Below are the code and all the weights of a small trained network. Each question names an input and a target symbol and asks about switching units off, where a switched-off unit gives its printed mean instead of its output.

import numpy as np


def w(rows, s, z=0):
    codes = np.array(rows[::2]) - 128.0
    scale = np.full(codes.shape[1], s)
    scale[-1] = z or s
    return codes * scale


def norm(h):
    return h / np.sqrt((h * h).mean(-1, keepdims=True) + 1e-5)


def softmax(a):
    e = np.exp(a - a.max(-1, keepdims=True))
    return e / e.sum(-1, keepdims=True)


def log_softmax(a):
    a = a - a.max(-1, keepdims=True)
    return a - np.log(np.exp(a).sum(-1, keepdims=True))


def net(x, mask):
    ids = ['ΓΣΨΩαβεζηθλξτφ'.index(c) for c in x.split()]
    T = len(ids)
    res = E[ids] + P[:T]
    u = 0
    for l in range(2):
        r = norm(res)
        for j in range(3):
            rows = slice(2 * j, 2 * j + 2)
            q, k, v = (r @ M[l][rows].T for M in (Q, K, V))
            z = softmax(np.where(np.tri(T) > 0, q @ k.T / 2**0.5, -1e9)) @ v
            o = O[l][rows]
            res = res + np.where(mask[u + j], z, o[:, -1]) @ o[:, :-1]
        u += 3
    return log_softmax(norm(res)[-1] @ U[:, :-1].T + U[:, -1])


Q, K, V, O = {}, {}, {}, {}
E = w([
[74,86,163,85,139,114,120],'Γ',
[161,122,153,145,114,122,131],'Σ',
[140,191,71,36,125,135,224],'Ψ',
[66,186,217,59,108,106,134],'Ω',
[140,79,240,101,171,123,145],'α',
[81,182,174,129,115,106,185],'β',
[154,182,226,123,155,152,253],'ε',
[90,151,139,6,145,110,141],'ζ',
[127,136,56,245,179,65,90],'η',
[127,68,147,60,188,156,191],'θ',
[221,235,134,72,153,109,159],'λ',
[164,103,146,71,125,126,49],'ξ',
[180,93,194,70,141,176,156],'τ',
[147,163,201,98,127,103,156],'φ',
],0.003)
P = w([
[151,149,149,109,105,105,170],'0',
[79,190,190,173,254,200,72],'1',
[164,85,105,21,143,69,178],'2',
[80,164,167,168,240,182,71],'3',
[175,106,115,51,146,40,133],'4',
[80,167,152,168,231,190,70],'5',
[158,123,140,95,148,37,156],'6',
[85,168,146,155,226,178,63],'7',
[181,98,130,110,152,50,141],'8',
[97,160,142,147,234,182,44],'9',
[191,97,113,124,141,70,137],'10',
[103,166,160,164,220,179,62],'11',
],0.0047)
Q[0] = w([
[119,116,126,100,97,57,221],'L0H1',
[151,248,101,144,173,175,147],'L0H1',
[180,177,165,80,88,201,142],'L0H2',
[180,202,94,178,197,104,59],'L0H2',
[163,156,195,55,86,206,177],'L0H3',
[238,93,129,35,45,30,223],'L0H3',
],0.014)
K[0] = w([
[115,155,114,146,242,134,110],'L0H1',
[154,210,136,145,70,117,185],'L0H1',
[189,165,155,74,104,164,132],'L0H2',
[126,184,93,176,220,91,117],'L0H2',
[55,99,131,3,146,141,112],'L0H3',
[161,73,91,107,93,23,159],'L0H3',
],0.017)
V[0] = w([
[66,104,139,163,148,156,187],'L0H1',
[139,144,137,109,254,155,113],'L0H1',
[113,191,150,139,172,111,103],'L0H2',
[90,116,76,87,102,106,121],'L0H2',
[161,83,63,133,69,58,174],'L0H3',
[139,93,133,96,106,66,134],'L0H3',
],0.014)
O[0] = w([
[118,126,111,92,73,26,107,117],'L0H1',
[245,88,73,104,212,109,90,225],'L0H1',
[128,169,161,210,217,131,94,251],'L0H2',
[43,145,133,56,129,127,175,61],'L0H2',
[89,61,141,88,149,50,254,37],'L0H3',
[109,102,195,68,132,102,164,122],'L0H3',
],0.0057,0.012)
Q[1] = w([
[97,115,120,88,93,111,150],'L1H1',
[169,92,114,105,135,3,153],'L1H1',
[117,148,83,134,81,177,141],'L1H2',
[154,163,100,168,125,160,69],'L1H2',
[116,124,172,109,118,140,126],'L1H3',
[145,113,148,80,96,95,134],'L1H3',
],0.03)
K[1] = w([
[102,81,160,123,77,47,99],'L1H1',
[165,71,64,151,214,37,49],'L1H1',
[198,137,191,60,147,153,196],'L1H2',
[134,134,198,202,51,140,220],'L1H2',
[176,132,135,169,126,62,155],'L1H3',
[252,134,109,63,125,132,109],'L1H3',
],0.018)
V[1] = w([
[74,48,80,200,58,121,91],'L1H1',
[76,163,142,172,163,116,69],'L1H1',
[27,117,4,84,154,166,97],'L1H2',
[128,208,38,196,125,104,211],'L1H2',
[179,54,129,89,154,96,200],'L1H3',
[133,212,166,98,147,20,145],'L1H3',
],0.018)
O[1] = w([
[89,246,133,146,98,115,2,18],'L1H1',
[118,128,125,64,235,180,99,93],'L1H1',
[217,179,98,233,183,178,11,6],'L1H2',
[109,17,133,211,58,246,92,119],'L1H2',
[64,141,59,49,146,136,201,219],'L1H3',
[149,42,114,75,117,10,118,191],'L1H3',
],0.0081,0.016)
U = w([
[80,74,127,32,85,78,228,216],'Γ',
[224,96,25,145,194,80,172,127],'Σ',
[220,56,183,120,209,73,64,101],'Ψ',
[192,45,206,215,143,235,156,93],'Ω',
[204,209,142,144,182,171,55,241],'α',
[134,248,91,171,189,228,221,37],'β',
[100,57,123,144,40,64,5,80],'ε',
[108,243,224,42,195,94,117,3],'ζ',
[65,102,40,63,186,242,53,79],'η',
[135,235,31,140,124,18,73,99],'θ',
[5,203,74,171,33,150,146,172],'λ',
[165,197,213,191,44,69,155,133],'ξ',
[159,94,7,227,66,181,99,55],'τ',
[67,106,254,94,82,188,89,93],'φ',
],0.0089,0.0016)

Each question gives the input, a string of symbols that net reads in full, and the target symbol t.
The units are the heads (2 rows each of Q, K, V and O). Each row of codes is followed by its name. A weight is (code - 128) times the scale printed after its matrix; where a second scale follows, it is the last column's (O and U).
mask holds one flag per head, layer by layer. A switched-off head (its flag False) gives its mean, the last column of its rows in O, instead of its output. The means were averaged over made-up inputs and are rounded, as every weight is.
A unit's drop is (log p(t) with every unit on - log p(t) with that unit switched off) / (log p(t) with every unit on - log p(t) with every unit switched off).
The circuit of an input: a set's keep is (log p(t) with only the set's units on - log p(t) with every unit switched off) / (log p(t) with every unit on - log p(t) with every unit switched off). Starting from all 6 units, units are removed one at a time, each time the one whose removal leaves the highest keep (on an exact tie, the one counted first), for as long as the keep stays at least 0.8.
units of the circuit, in order: the units of the circuit, biggest drop first
unit that matters most: the unit with the biggest drop
heads that matter: for each layer, one digit per head in row order, 1 if its drop is at least 0.15 and else 0, layers parted by /
input θ φ α η λ λ λ Γ Σ α, target α: units of the circuit, in order -> L0H3, L1H3
input Σ λ τ ζ η β θ ξ, target λ: unit that matters most -> L0H1
input η η β Γ β ζ η, target Ψ: units of the circuit, in order -> L1H3, L0H1
input η λ Ψ Ω ζ Σ ε φ η φ, target η: units of the circuit, in order -> L0H3, L1H1
input β ξ ζ Σ λ ζ η η, target ε: units of the circuit, in order -> L0H1, L1H3, L0H3
input η τ λ θ θ η λ λ τ β, target η: units of the circuit, in order -> L0H3, L1H1
input η η τ Σ α Σ ξ θ, target η: units of the circuit, in order -> L0H3, L1H1
input Σ φ ε Σ η λ Σ η ξ Σ β α, target λ: units of the circuit, in order -> L0H1, L0H3
input η λ Γ Σ Ψ ζ λ, target Σ: heads that matter -> 101 / 010
input Ψ τ η Ω ζ ξ ε ζ ξ η η, target Ψ: heads that matter -> 000 / 001
input β η η τ β α λ ζ, target ε: heads that matter -> 101 / 001
input Ψ Γ φ Σ Σ λ λ τ η η η Γ, target τ: units of the circuit, in order -> L0H1, L0H2, L1H2, L0H3
input η Ω Σ η Σ φ ε η Γ α ξ ξ, target η: heads that matter -> 101 / 100
input η ε λ η Ψ η φ Ψ Σ α, target η: heads that matter -> 101 / 100
input λ τ β ξ, target Ω: units of the circuit, in order -> L1H3
input ξ θ α λ, target β: units of the circuit, in order -> L0H1, L0H3
input Γ ξ λ ε φ λ, target θ: heads that matter -> 111 / 000
input θ λ η ζ η ε η ξ, target α: heads that matter -> 101 / 001
input Σ λ Γ η β Γ, target λ: heads that matter -> 111 / 100
input Γ λ Σ τ φ Σ α τ η λ ε η, target θ: heads that matter -> 111 / 010
